Here is a tiny trained network, its code and every weight. The questions are about switching its units off for an input and a class, where a switched-off unit gives its printed mean instead of its output.

import numpy as np


def w(rows, s, z=0):
    codes = np.array(rows[::2]) - 128.0
    scale = np.full(codes.shape[1], s)
    scale[-1] = z or s
    return codes * scale


def f(y):
    return y / 2 * (1 + np.tanh(0.7978845608 * (y + 0.044715 * y**3)))


def log_softmax(a):
    a = a - a.max(-1, keepdims=True)
    return a - np.log(np.exp(a).sum(-1, keepdims=True))


def net(x, mask):
    res = np.array(x, float).reshape(1, 7) / 4 @ E
    y = f(res @ A[0][:, :-1].T + A[0][:, -1])
    res = res + np.where(mask, y, B[0][:, -1]) @ B[0][:, :-1]
    return log_softmax(res[-1] @ U[:, :-1].T + U[:, -1])


A, B = {}, {}
E = w([
[111,78,185,117,169,136,144,165,111,185,194,130],'x0',
[171,111,129,165,70,194,82,143,106,146,129,87],'x1',
[159,170,169,130,147,165,163,115,185,84,175,102],'x2',
[82,189,180,88,95,127,145,129,127,170,110,108],'x3',
[149,143,84,81,151,132,96,201,121,101,101,84],'x4',
[160,165,91,96,166,219,104,117,119,166,129,210],'x5',
[139,161,129,123,117,103,86,124,10,81,164,146],'x6',
],0.014)
A[0] = w([
[183,203,171,126,151,191,178,138,168,34,193,113,76],'n0',
[197,134,119,38,218,116,88,198,130,108,121,52,95],'n1',
[105,134,77,41,156,132,99,235,135,110,93,63,40],'n2',
[113,80,112,156,194,168,191,141,187,197,122,88,64],'n3',
[202,128,134,72,129,142,136,142,136,194,154,218,66],'n4',
[146,117,137,196,103,199,83,117,92,173,92,72,190],'n5',
[158,177,170,112,28,178,134,144,100,193,121,78,146],'n6',
[95,219,39,149,76,114,78,37,84,47,90,137,255],'n7',
[90,183,133,98,203,126,159,89,174,45,203,124,129],'n8',
[37,212,162,80,70,149,133,160,141,152,132,126,89],'n9',
[209,222,128,123,185,173,88,117,134,168,43,179,106],'n10',
[186,84,161,169,31,222,67,183,133,86,155,75,58],'n11',
[160,93,65,204,182,99,159,145,128,98,162,169,93],'n12',
[121,100,199,203,101,121,131,36,133,151,131,216,129],'n13',
[157,52,80,222,168,154,56,116,159,86,179,127,137],'n14',
[114,42,173,144,59,25,123,184,148,107,129,98,58],'n15',
[111,114,50,133,91,139,183,157,222,154,48,121,179],'n16',
[160,133,179,143,78,84,141,168,172,58,178,94,115],'n17',
[54,73,109,101,161,53,125,118,92,159,34,211,114],'n18',
[80,104,130,141,90,60,151,147,128,103,83,71,121],'n19',
[55,152,151,54,205,42,142,128,142,86,91,164,118],'n20',
[73,45,212,118,228,160,115,254,68,189,236,139,96],'n21',
[112,114,123,172,83,115,169,13,123,159,181,152,96],'n22',
[149,145,130,131,181,197,113,141,104,177,83,203,20],'n23',
[104,185,154,50,98,105,130,121,116,191,118,96,116],'n24',
[168,67,91,213,204,125,96,180,140,82,142,137,77],'n25',
[77,72,78,139,88,79,52,182,92,184,54,157,106],'n26',
[120,190,129,126,135,99,100,144,10,66,245,145,147],'n27',
[113,184,77,78,175,84,164,129,152,137,146,173,172],'n28',
],0.0091,0.0043)
B[0] = w([
[182,113,146,117,87,81,52,147,173,150,185,174,201],'n0',
[169,146,221,115,104,208,168,136,91,111,94,164,201],'n1',
[149,149,186,141,70,207,190,114,87,148,92,145,199],'n2',
[120,142,135,104,139,145,94,156,108,131,165,35,202],'n3',
[116,181,102,155,142,130,132,111,87,115,166,136,172],'n4',
[158,128,109,171,177,101,118,143,149,174,92,137,206],'n5',
[110,87,99,90,161,86,151,90,135,150,61,137,203],'n6',
[97,126,129,129,144,134,115,187,180,83,124,128,252],'n7',
[170,86,135,145,141,115,108,124,147,180,107,143,191],'n8',
[82,53,81,53,117,133,107,68,134,127,131,155,184],'n9',
[111,164,99,159,148,153,105,102,112,96,161,159,196],'n10',
[135,119,125,179,166,111,165,109,132,173,92,131,222],'n11',
[74,87,144,84,124,134,155,50,117,144,111,125,180],'n12',
[138,142,193,139,75,188,156,174,85,103,92,157,196],'n13',
[90,76,115,75,115,107,156,78,162,139,112,120,207],'n14',
[123,187,100,170,147,147,130,63,56,124,196,147,215],'n15',
[77,137,174,126,136,99,106,190,135,93,163,52,228],'n16',
[124,164,108,177,121,131,87,90,136,136,172,180,191],'n17',
[150,93,152,154,117,94,75,157,161,182,143,161,204],'n18',
[131,156,80,158,150,138,123,95,92,103,159,165,206],'n19',
[149,131,116,146,182,137,182,109,138,176,55,117,201],'n20',
[115,99,106,204,114,91,134,156,203,30,112,131,244],'n21',
[124,144,193,141,119,200,182,142,98,130,75,117,182],'n22',
[100,187,117,148,134,131,111,73,79,136,179,142,176],'n23',
[93,62,118,71,103,135,135,76,136,96,141,144,177],'n24',
[99,74,112,76,103,124,140,61,101,124,110,128,191],'n25',
[169,130,172,125,101,109,64,134,173,148,167,157,212],'n26',
[78,152,139,104,140,166,74,151,146,173,128,6,224],'n27',
[126,125,118,166,172,105,143,115,130,134,112,137,183],'n28',
],0.011,0.016)
U = w([
[124,180,89,151,154,142,129,76,97,98,197,155,27],'0',
[147,139,181,122,78,179,165,132,104,109,96,146,106],'1',
[88,72,101,60,117,123,144,73,139,122,124,143,113],'2',
[152,115,108,153,201,114,147,119,148,182,92,129,166],'3',
[180,104,149,129,101,108,81,135,161,164,184,164,156],'4',
[91,147,137,110,152,145,114,154,136,128,163,34,149],'5',
[117,133,94,154,126,120,135,150,185,5,112,137,252],'6',
[139,123,107,126,135,120,148,159,139,106,118,100,133],'7',
],0.015,0.0035)

Each question gives the input, the list of numbers given to net, and the class t.
The units are the neurons (one row each of A and B). Each row of codes is followed by its name. A weight is (code - 128) times the scale printed after its matrix; where a second scale follows, it is the last column's (A, B and U).
mask holds one flag per neuron, in row order. A switched-off neuron (its flag False) gives its mean, the last column of its row in B, instead of its output. The means were averaged over made-up inputs and are rounded, as every weight is.
A unit's drop is (log p(t) with every unit on - log p(t) with that unit switched off) / (log p(t) with every unit on - log p(t) with every unit switched off).
The circuit of an input: a set's keep is (log p(t) with only the set's units on - log p(t) with every unit switched off) / (log p(t) with every unit on - log p(t) with every unit switched off). Starting from the 12 units with the biggest drops (on a tie, the unit counted first), units are removed one at a time, each time the one whose removal leaves the highest keep (on an exact tie, the one counted first), for as long as the keep stays at least 0.8.
circuit, biggest first: the units of the circuit, biggest drop first
unit that matters most: the unit with the biggest drop
top k neurons: the k neurons with the biggest drops, biggest first
drop of u: that unit's drop, to one decimal
input [-6,7,-4,-7,-8,3,7], class 1: top 2 neurons => [n13 n22]
input [1,7,3,4,-5,0,1], class 3: unit that matters most => n6
input [7,2,4,-4,-7,1,5], class 1: top 4 neurons => [n13 n22 n7 n16]
input [-1,-4,6,-5,-2,4,-2], class 4: top 4 neurons => [n0 n8 n6 n9]
input [-7,-8,3,5,-7,-5,1], class 3: top 2 neurons => [n20 n8]
input [-7,-4,-6,1,7,-7,4], class 0: top 3 neurons => [n19 n15 n21]
input [6,7,-1,3,-3,5,8], class 5: top 2 neurons => [n27 n20]
input [7,-5,-3,2,8,3,-7], class 1: top 2 neurons => [n2 n1]
input [-7,7,2,-2,-1,3,5], class 3: top 2 neurons => [n11 n21]
input [3,7,-2,-5,-6,3,-1], class 3: top 4 neurons => [n5 n11 n1 n2]
input [-7,0,-4,8,-5,5,-3], class 2: top 2 neurons => [n9 n21]
input [-4,6,-7,-7,7,-4,8], class 5: top 3 neurons => [n27 n7 n13]
input [-4,4,-1,-3,-7,1,7], class 1: top 3 neurons => [n13 n22 n16]
input [3,4,7,-1,-7,-1,-3], class 1: circuit, biggest first => [n13]
input [6,-2,2,-3,-1,7,8], class 5: drop of n27 => 2.5
input [-1,-7,8,8,-1,-7,0], class 2: drop of n26 => 0.2
input [3,6,7,8,-3,1,2], class 2: drop of n6 => 0.6
